Below is a small trained network, with its code and all its weights. Each question gives an input and a target symbol and asks what happens when units are switched off, that is, made to give their printed mean instead of their output.

import numpy as np


def w(rows, s, z=0):
    codes = np.array(rows[::2]) - 128.0
    scale = np.full(codes.shape[1], s)
    scale[-1] = z or s
    return codes * scale


def f(y):
    return np.maximum(y, 0)


def softmax(a):
    e = np.exp(a - a.max(-1, keepdims=True))
    return e / e.sum(-1, keepdims=True)


def log_softmax(a):
    a = a - a.max(-1, keepdims=True)
    return a - np.log(np.exp(a).sum(-1, keepdims=True))


def net(x, mask):
    ids = ['ΓΨαβδζμπτφω'.index(c) for c in x.split()]
    T = len(ids)
    res = E[ids] + P[:T]
    u = 0
    for l in range(2):
        q, k, v = (res @ M[l].T for M in (Q, K, V))
        z = softmax(np.where(np.tri(T) > 0, q @ k.T / 2**0.5, -1e9)) @ v
        res = res + np.where(mask[u], z, O[l][:, -1]) @ O[l][:, :-1]
        u += 1
        y = f(res @ A[l][:, :-1].T + A[l][:, -1])
        res = res + np.where(mask[u : u + 8], y, B[l][:, -1]) @ B[l][:, :-1]
        u += 8
    return log_softmax(res[-1] @ U[:, :-1].T + U[:, -1])


Q, K, V, O, A, B = {}, {}, {}, {}, {}, {}
E = w([
[135,46,197,176,166,106,229,34],'Γ',
[182,96,86,37,136,54,35,132],'Ψ',
[208,131,171,99,80,118,162,145],'α',
[186,154,170,37,153,146,127,139],'β',
[64,180,121,84,42,153,101,89],'δ',
[62,85,108,159,176,80,177,218],'ζ',
[31,171,59,156,177,185,114,119],'μ',
[103,108,126,219,225,120,120,26],'π',
[186,10,118,179,60,188,83,173],'τ',
[92,70,85,75,88,230,37,165],'φ',
[99,94,150,221,157,90,106,3],'ω',
],0.012)
P = w([
[166,255,232,171,152,190,53,173],'0',
[151,134,128,157,125,134,115,104],'1',
[92,150,170,141,164,165,129,115],'2',
[113,139,106,116,102,119,120,159],'3',
[106,99,125,120,124,148,128,131],'4',
[122,85,85,108,104,106,135,140],'5',
[91,80,109,99,120,134,141,135],'6',
[130,46,47,97,92,79,137,119],'7',
[90,56,94,91,110,137,155,125],'8',
[122,67,56,78,54,79,125,159],'9',
],0.0083)
Q[0] = w([
[141,103,57,103,88,132,90,248],'L0H0',
[127,67,169,154,136,199,148,83],'L0H0',
],0.015)
K[0] = w([
[116,62,23,63,103,117,192,94],'L0H0',
[63,146,252,93,136,194,150,135],'L0H0',
],0.012)
V[0] = w([
[164,104,115,125,178,170,160,247],'L0H0',
[200,90,174,74,2,78,90,190],'L0H0',
],0.0086)
O[0] = w([
[199,112,11,111,107,219,245,78,168],'L0H0',
[28,127,170,121,254,210,149,128,251],'L0H0',
],0.0086,0.0023)
A[0] = w([
[114,97,102,189,128,112,196,243,153],'L0N0',
[196,149,254,48,124,136,217,159,212],'L0N1',
[191,101,87,252,80,110,124,76,187],'L0N2',
[87,111,114,221,203,121,150,125,253],'L0N3',
[153,107,166,204,98,191,114,128,125],'L0N4',
[111,56,102,78,115,154,91,216,224],'L0N5',
[218,128,101,30,144,124,80,75,206],'L0N6',
[125,80,231,154,192,28,116,57,156],'L0N7',
],0.0076,0.0034)
B[0] = w([
[113,154,153,65,190,88,133,179,190],'L0N0',
[11,188,98,196,2,120,105,134,202],'L0N1',
[170,121,198,28,127,120,189,127,211],'L0N2',
[126,102,239,141,83,78,179,107,233],'L0N3',
[199,120,193,84,175,196,148,166,168],'L0N4',
[145,48,134,96,136,170,82,188,255],'L0N5',
[78,122,146,73,153,123,61,46,187],'L0N6',
[205,156,121,199,173,42,127,170,205],'L0N7',
],0.0071,0.0063)
Q[1] = w([
[144,112,215,114,126,134,164,84],'L1H0',
[123,55,84,88,117,176,91,252],'L1H0',
],0.011)
K[1] = w([
[115,203,116,111,194,133,103,233],'L1H0',
[63,2,91,111,98,72,119,120],'L1H0',
],0.0083)
V[1] = w([
[9,233,89,68,56,129,93,114],'L1H0',
[141,112,127,20,244,171,3,90],'L1H0',
],0.0058)
O[1] = w([
[104,84,2,110,210,103,139,213,65],'L1H0',
[216,250,106,173,204,126,117,126,253],'L1H0',
],0.0091,0.0046)
A[1] = w([
[101,85,116,95,173,99,130,218,252],'L1N0',
[169,97,146,71,188,92,131,138,99],'L1N1',
[103,183,2,142,51,165,164,94,170],'L1N2',
[116,112,97,51,69,244,133,82,231],'L1N3',
[43,210,174,150,109,170,114,92,189],'L1N4',
[90,108,69,93,129,226,102,171,164],'L1N5',
[96,70,138,210,182,105,187,103,96],'L1N6',
[150,170,120,154,158,142,60,227,250],'L1N7',
],0.0085,0.0036)
B[1] = w([
[108,217,161,128,103,69,124,148,241],'L1N0',
[73,152,134,58,140,196,180,125,199],'L1N1',
[254,104,106,19,117,136,130,29,162],'L1N2',
[105,206,82,188,65,165,170,170,234],'L1N3',
[80,59,187,178,190,95,164,97,222],'L1N4',
[199,103,100,169,156,111,197,213,205],'L1N5',
[132,107,46,107,42,178,94,168,186],'L1N6',
[132,44,66,112,119,81,85,72,254],'L1N7',
],0.0082,0.009)
U = w([
[180,202,125,88,71,114,67,124,14],'Γ',
[131,105,115,55,177,125,130,48,223],'Ψ',
[131,173,133,165,83,95,82,113,68],'α',
[93,58,120,158,187,102,179,77,6],'β',
[99,41,155,124,100,144,64,126,187],'δ',
[99,178,161,105,165,121,198,219,132],'ζ',
[129,147,101,107,85,173,138,89,127],'μ',
[88,145,102,176,124,64,91,153,210],'π',
[105,254,136,194,168,156,151,117,112],'τ',
[199,113,92,172,156,105,156,159,169],'φ',
[37,85,105,137,95,166,87,130,122],'ω',
],0.0084,0.002)

Each question gives the input, a string of symbols that net reads in full, and the target symbol t.
The units are the heads (2 rows each of Q, K, V and O) and the neurons (one row each of A and B). Each row of codes is followed by its name. A weight is (code - 128) times the scale printed after its matrix; where a second scale follows, it is the last column's (O, A, B and U).
mask holds one flag per unit, layer by layer, with each layer's heads first. A switched-off unit (its flag False) gives its mean, the last column of its rows in O or B, instead of its output. The means were averaged over made-up inputs and are rounded, as every weight is.
A unit's drop is (log p(t) with every unit on - log p(t) with that unit switched off) / (log p(t) with every unit on - log p(t) with every unit switched off).
The circuit of an input: a set's keep is (log p(t) with only the set's units on - log p(t) with every unit switched off) / (log p(t) with every unit on - log p(t) with every unit switched off). Starting from the 12 units with the biggest drops (on a tie, the unit counted first), units are removed one at a time, each time the one whose removal leaves the highest keep (on an exact tie, the one counted first), for as long as the keep stays at least 0.8.
units of the circuit, in order: the units of the circuit, biggest drop first
unit that matters most: the unit with the biggest drop
k most important neurons: the k neurons with the biggest drops, biggest first
k most important neurons of layer l: the k neurons of layer l with the biggest drops, biggest first
input α φ π α α ζ α α β δ, target ζ: unit that matters most => L0H0
input π μ β α δ Γ δ ω β β, target δ: units of the circuit, in order => (L0H0; L0N3; L1H0)
input Ψ φ β ζ β μ δ ω, target φ: units of the circuit, in order => (L1H0; L0N7)
input μ π φ φ τ π Ψ τ, target Ψ: 3 most important neurons of layer 1 => (L1N7; L1N3; L1N1)
input δ μ δ μ Γ ζ ζ τ, target ζ: 3 most important neurons of layer 0 => (L0N2; L0N4; L0N0)
input ζ ω π μ ω δ α, target δ: units of the circuit, in order => (L0H0; L1H0)
input δ Γ β, target π: 2 most important neurons => (L0N5; L0N1)
input ζ φ Γ Γ π τ ω ζ, target ζ: units of the circuit, in order => (L0N0; L1N0)
input β τ δ ω ω β τ δ Γ, target ζ: 3 most important neurons => (L0N1; L1N0; L1N7)
input φ φ δ, target Ψ: 3 most important neurons => (L1N2; L0N5; L0N3)
input Ψ ζ δ τ ω, target φ: units of the circuit, in order => (L1H0; L0N7; L0N6)
input Γ β ω, target δ: 2 most important neurons of layer 0 => (L0N7; L0N1)
input Γ δ α, target ω: units of the circuit, in order => (L1H0; L0N1)
input ζ ζ δ, target μ: units of the circuit, in order => (L0H0; L1N3; L1N2; L1H0)
input φ ζ τ Ψ ζ Γ δ π, target τ: units of the circuit, in order => (L1H0; L1N7; L0N5)
input μ δ μ β Ψ, target Ψ: unit that matters most => L1N7
input Γ τ δ, target ω: units of the circuit, in order => (L1H0; L0N5; L0N7; L0N1)
input ω β π α μ Γ, target α: 3 most important neurons of layer 0 => (L0N7; L0N1; L0N4)
input ω τ δ, target δ: units of the circuit, in order => (L0H0; L1N4; L1H0; L0N7)
input Ψ β Γ ζ ζ ζ δ π, target φ: 2 most important neurons of layer 1 => (L1N6; L1N0)
input φ ω τ φ τ ζ β δ β β, target π: unit that matters most => L0N1
input δ δ μ Γ ω δ Ψ π ω π, target π: 2 most important neurons => (L1N0; L0N7)
input α δ δ τ, target δ: units of the circuit, in order => (L0H0; L0N5; L1N3)
input α π μ α Ψ π, target ω: 3 most important neurons => (L1N6; L0N1; L0N3)
input φ μ τ ω δ ζ α δ ω ω, target τ: 2 most important neurons => (L0N5; L1N7)
input δ μ π τ ω Ψ α ζ, target ζ: 3 most important neurons => (L0N0; L1N7; L0N3)
